Each row has a name. After each piece below comes the name of the row it's from, unless a question asks for something else. Each question is about the rows just above it. Places in a row count from 0.

[ 0.40 -3.24 -4.43 -3.57  1.25  0.36  4.28]  J_191
[ 0.57 -4.22 -4.88 -1.69  4.05  1.26  1.07]  J_888
[-4.16 -3.56 -2.98 -5.60  5.83  1.23  3.79]  J_744
[-0.54 -0.85  1.00  0.85 -1.20  1.49  0.02]  J_263
[ 1.36  1.35 -1.35 -1.62 -3.97  1.22  4.30]  J_123
[1.23] is at row and place
J_744, 5
Where in the named rows is [-1.35]?
J_123, 2
Row and place of [-2.98] in the named rows:
J_744, 2
Where in the named rows is [0.02]?
J_263, 6
Where in the named rows is [-3.57]?
J_191, 3
Row and place of [1.36] in the named rows:
J_123, 0

[-1.27  1.36 -8.05 -0.05 -2.54 -4.20  0.87] = J_571
[-5.14 -2.05 -2.12  1.35  5.97  0.86 -1.90] = J_330
[ 4.73 -0.40 -4.50  2.51  5.98 -0.59  3.69] = J_235
[ 7.94  2.74  0.40 -2.15  4.98 -2.35  0.75] = J_876
Where in the named rows is [1.35]?
J_330, 3
Where in the named rows is [0.86]?
J_330, 5
Where in the named rows is [5.98]?
J_235, 4

[-0.64  1.80 -0.86 -3.99]  J_805
[ 3.27 -2.02 -3.02 -2.33]  J_396
[ 2.71 -2.76 -1.84  1.05]  J_306
[ 3.96 -3.45  0.99  4.22]  J_761
[-1.23  1.85 -0.31 -2.97]  J_488
[ 1.43 -4.56 -2.34  1.81]  J_281
[ 0.53  0.88 -1.85 -4.35]  J_395
[-2.10  4.03  2.47 -3.60]  J_958
[-2.77  4.93  3.79 -3.30]  J_847
[-0.71 -0.93 -4.16 -1.84]  J_909
[ 2.76 -2.65 -1.35  1.27]  J_844
[ 0.46 -3.55 -0.19 -3.29]  J_742
Row and place of [1.80] in the named rows:
J_805, 1
[-3.30] is at row and place
J_847, 3

[-1.02  0.35  2.78 -4.53 -2.18 -2.98 -2.65  1.01 -1.13  6.79  2.22 -0.11
  3.88 -1.16  0.05  0.41 -0.12  0.35 -2.48 -0.83 -4.88  0.13  0.42 -1.73
 -1.62  2.48  0.47  0.39  1.62  1.50 -0.62]  J_757
[ 0.81 -0.01  1.18  0.01 -0.17  1.60  2.03 -0.91  1.21  0.14  1.84 -1.29
 -2.43 -0.72  0.84  0.68 -1.69 -0.08 -0.09  0.46 -0.32 -0.43 -0.50  0.93
  0.80 -1.09  0.17 -0.98 -3.28 -0.09  3.36]  J_863
[-1.09  2.86  0.43 -1.62 -0.90 -4.83  2.27 -1.32 -1.45 -3.73  1.79 -0.50
 -0.24  2.06  0.85 -1.48 -0.77 -0.67  0.79  2.55  2.50 -1.57  4.57 -3.44
 -1.46  0.73  1.90 -0.78  1.23  3.64  1.38]  J_522
[ 0.82  0.66  0.24 -1.26 -0.24  0.40  0.57 -1.04 -1.52 -0.42 -0.04  0.35
  0.15  0.78 -0.47  0.27 -0.64 -0.60  0.51 -0.25  0.28 -0.60 -0.83  0.12
  0.59 -0.86 -0.81 -1.44  0.46  0.43 -0.07]  J_795
Row and place of [0.41] in the named rows:
J_757, 15
Row and place of [2.22] in the named rows:
J_757, 10

[ 0.33  3.46  0.60  3.55 -1.04 -2.21 -0.23]  J_853
[ 0.89  1.84  2.11  2.97 -0.20  0.81 -0.05]  J_379
[ 6.47 -2.21  1.84 -1.78  0.01  0.22  1.85]  J_255
[ 6.44  2.08  0.51 -0.67  3.14  1.89  1.83]  J_956
[ 4.33  0.84  0.16 -0.67 -0.87 -0.19  1.12]  J_303
Where in the named rows is [0.22]?
J_255, 5
Row and place of [1.85] in the named rows:
J_255, 6

[ 0.89 -7.22  0.00  0.55 -1.92  0.13 -1.11  2.42  1.47 -0.37 -1.71  0.61
  0.78  3.32 -1.86]  J_530
[ 1.65 -0.36 -0.09  0.54 -0.62 -0.47 -0.81  1.22  0.96  0.57 -0.43 -0.14
  0.28 -1.86  1.88]  J_118
[ 0.89 -7.22  0.00  0.55 -1.92  0.13 -1.11  2.42 -0.52  1.86  1.13 -0.93
  1.66 -8.32  0.23]  J_548
[ 1.65 -0.36 -0.09 -1.06 -0.62 -0.47 -0.81  1.46  0.96  0.57 -0.43 -0.14
  0.28 -1.86  1.88]  J_115
[-0.05  4.97 -1.08 -3.14 -0.17  0.07 -0.58  1.02  2.84  2.05  0.63 -1.01
  2.38 -4.05  0.19]  J_251
[ 0.48  3.63 -2.37 -4.83 -4.73  0.51  0.65  1.59  5.09  2.12  0.62 -0.45
  2.15 -0.05 -0.25]  J_786
[-0.65  6.96  1.05 -0.75  5.65 -0.41 -1.55 -0.34 -0.52  1.86  1.13 -0.93
 -0.35  1.54  2.79]  J_579
[ 3.07  4.49  1.53 -1.12  0.11 -0.84  1.22 -1.63 -1.38  0.63  1.79  1.95
 -1.72 -2.79  3.90]  J_774
Row and place of [1.47] in the named rows:
J_530, 8
Row and place of [-0.17] in the named rows:
J_251, 4

[-7.87 -0.33 -1.47  4.27 -0.30 -5.34 -4.41  6.75  1.53 -5.67  1.40  7.06
 -5.82 -3.50  2.14  6.71 -2.23]  J_31
[-7.87 -0.33 -1.47  4.27 -0.30 -5.34 -4.41  6.75  1.53 -5.67  1.40  1.54
 -6.10 -3.50  2.14  6.71 -2.23]  J_341
[-6.78 -1.28 -1.09  7.39  0.70 -7.98 -3.57  6.68  2.36 -8.35 -1.55  6.71
 -6.32 -5.94 -0.81  4.31 -2.87]  J_138
[-5.94] is at row and place
J_138, 13
[-2.87] is at row and place
J_138, 16

[ 3.78  3.79  1.77 -8.97  1.33  2.85] -> J_392
[ 3.78  3.31  1.77 -8.97  1.33 -7.36] -> J_455
[-7.46  1.43 -0.28 -2.02  5.97  3.03] -> J_349
Where in the named rows is [-7.36]?
J_455, 5
Where in the named rows is [3.03]?
J_349, 5
Row and place of [3.31] in the named rows:
J_455, 1

[-0.35 -1.30  0.16 -0.07  0.94  1.11  0.26 -0.23  1.06  0.67  1.76 -1.44
 -1.35 -2.18  0.02] : J_613
[-3.46 -4.00 -0.57 -0.86  2.49  3.45  1.05  0.27 -1.67  0.26 -2.19  4.42
  3.88 -1.03  0.35] : J_212
[-0.12 -0.17  0.19  2.24 -2.19 -1.15  0.41  2.32  3.69 -0.24  1.99 -1.70
 -2.60  2.34 -0.63] : J_788
[ 0.58  1.36 -1.57 -0.82 -0.12 -2.45 -0.37 -0.25  0.39 -2.49 -4.35  6.46
  2.93  0.51 -0.27] : J_312
[-0.13  1.09  1.43 -0.24  0.85  2.32  1.21  0.46  1.17  4.15  2.60 -8.52
 -4.25  0.24  0.09] : J_446
[-0.77 -1.74 -0.99  0.35  0.02 -0.60 -0.09  0.12  1.06 -2.14 -1.10  4.86
  1.77  0.49 -0.23] : J_39
[-3.41 -2.79  0.45 -0.14  1.70  4.06  1.72  0.12 -0.70  2.35 -0.56 -0.99
  1.12 -0.20  0.24] : J_614
[-2.59 -5.07 -0.34 -2.45  4.89  4.79  0.41 -3.19 -2.82  1.18  0.17  2.80
  2.85 -3.13  0.83] : J_849
[-2.55 -4.91  0.62  2.79 -0.78  2.15  0.84  1.83  3.08 -0.15  4.72 -1.70
 -2.18  1.40 -0.33] : J_825
Row and place of [-2.14] in the named rows:
J_39, 9
Row and place of [-4.00] in the named rows:
J_212, 1
[3.69] is at row and place
J_788, 8
[0.67] is at row and place
J_613, 9
[1.99] is at row and place
J_788, 10
Row and place of [4.42] in the named rows:
J_212, 11

[ 7.03  4.61  0.06 -8.30 -1.78]  J_249
[ 0.32  3.49 -7.95  6.94 -1.58]  J_616
[-4.16  7.05  0.33  4.92  4.24]  J_630
Where in the named rows is [-4.16]?
J_630, 0
Where in the named rows is [0.33]?
J_630, 2
[7.05] is at row and place
J_630, 1

